Here is a tiny trained network, its code and every weight. The questions are about switching its units off for an input and a class, where a switched-off unit gives its printed mean instead of its output.

import numpy as np


def w(rows, s, z=0):
    codes = np.array(rows[::2]) - 128.0
    scale = np.full(codes.shape[1], s)
    scale[-1] = z or s
    return codes * scale


def norm(h):
    return h / np.sqrt((h * h).mean(-1, keepdims=True) + 1e-5)


def f(y):
    return np.maximum(y, 0)


def log_softmax(a):
    a = a - a.max(-1, keepdims=True)
    return a - np.log(np.exp(a).sum(-1, keepdims=True))


def net(x, mask):
    res = np.array(x, float).reshape(1, 7) / 4 @ E
    u = 0
    for l in range(3):
        y = f(norm(res) @ A[l][:, :-1].T + A[l][:, -1])
        res = res + np.where(mask[u : u + 4], y, B[l][:, -1]) @ B[l][:, :-1]
        u += 4
    return log_softmax(norm(res)[-1] @ U[:, :-1].T + U[:, -1])


A, B = {}, {}
E = w([
[114,123,128,125,44,103,88,1],'x0',
[116,75,92,62,108,123,231,198],'x1',
[179,217,200,166,158,186,107,143],'x2',
[213,250,113,191,87,122,133,144],'x3',
[130,141,135,135,132,167,200,158],'x4',
[105,154,86,153,17,120,214,93],'x5',
[143,131,144,91,140,118,154,93],'x6',
],0.0091)
A[0] = w([
[39,62,124,132,81,2,139,30,18],'L0N1',
[173,181,127,204,44,127,160,113,10],'L0N2',
[117,179,165,116,190,158,39,134,2],'L0N3',
[132,78,87,99,160,145,223,206,16],'L0N4',
],0.0078,0.0036)
B[0] = w([
[70,88,148,7,86,118,75,82,254],'L0N1',
[241,218,246,122,8,103,197,212,233],'L0N2',
[143,124,140,16,178,172,115,152,190],'L0N3',
[2,150,140,166,152,104,228,226,222],'L0N4',
],0.0091,0.0054)
A[1] = w([
[124,92,195,98,81,112,114,167,105],'L1N1',
[155,147,166,129,192,189,22,167,60],'L1N2',
[143,121,122,139,252,161,78,116,3],'L1N3',
[165,160,127,112,254,217,49,123,57],'L1N4',
],0.008,0.0036)
B[1] = w([
[112,108,103,214,140,148,33,174,217],'L1N1',
[201,128,129,169,188,43,62,56,242],'L1N2',
[254,107,238,160,159,167,147,71,196],'L1N3',
[124,70,127,249,174,64,104,95,253],'L1N4',
],0.0085,0.0043)
A[2] = w([
[112,32,99,90,71,110,75,56,71],'L2N1',
[63,93,132,147,156,194,206,166,95],'L2N2',
[171,155,184,132,255,168,33,123,58],'L2N3',
[113,155,158,146,89,126,90,114,254],'L2N4',
],0.0079,0.0038)
B[2] = w([
[72,80,88,104,70,232,110,30,242],'L2N1',
[135,153,74,94,209,36,126,152,214],'L2N2',
[146,146,160,221,246,142,62,121,254],'L2N3',
[167,97,91,146,73,165,145,121,254],'L2N4',
],0.012,0.0054)
U = w([
[67,49,122,81,18,205,82,41,238],'0',
[180,104,202,235,208,145,38,78,154],'1',
[56,107,121,115,179,103,248,203,153],'2',
[236,235,181,178,2,162,179,124,6],'3',
],0.013,0.0016)

Each question gives the input, the list of numbers given to net, and the class t.
The units are the neurons (one row each of A and B). Each row of codes is followed by its name. A weight is (code - 128) times the scale printed after its matrix; where a second scale follows, it is the last column's (A, B and U).
mask holds one flag per neuron, layer by layer. A switched-off neuron (its flag False) gives its mean, the last column of its row in B, instead of its output. The means were averaged over made-up inputs and are rounded, as every weight is.
A unit's drop is (log p(t) with every unit on - log p(t) with that unit switched off) / (log p(t) with every unit on - log p(t) with every unit switched off).
The circuit of an input: a set's keep is (log p(t) with only the set's units on - log p(t) with every unit switched off) / (log p(t) with every unit on - log p(t) with every unit switched off). Starting from all 12 units, units are removed one at a time, each time the one whose removal leaves the highest keep (on an exact tie, the one counted first), for as long as the keep stays at least 0.8.
circuit, biggest first: the units of the circuit, biggest drop first
top k neurons: the k neurons with the biggest drops, biggest first
drop of u: that unit's drop, to one decimal
input [0,-7,-3,6,2,-1,4], class 3: circuit, biggest first -> (L0N2)
input [-3,-1,-5,3,8,-7,-8], class 2: top 3 neurons -> (L0N4 L2N2 L1N1)
input [1,-8,5,-8,-1,6,-2], class 0: top 2 neurons -> (L2N1 L0N1)
input [-2,2,-1,3,3,3,5], class 2: top 2 neurons -> (L0N4 L2N2)
input [-7,-5,-5,-7,2,-2,2], class 2: top 2 neurons -> (L0N4 L1N2)
input [-3,6,5,5,6,1,4], class 2: top 2 neurons -> (L0N4 L2N2)
input [-3,-5,-3,2,-4,3,3], class 3: top 2 neurons -> (L0N2 L2N1)
input [-2,0,-3,-6,6,-6,-4], class 2: drop of L0N4 -> 2.3
input [-5,5,2,2,-1,7,6], class 2: drop of L1N1 -> 0.0
input [6,-5,-4,-8,-5,-8,-5], class 0: drop of L2N1 -> 1.0
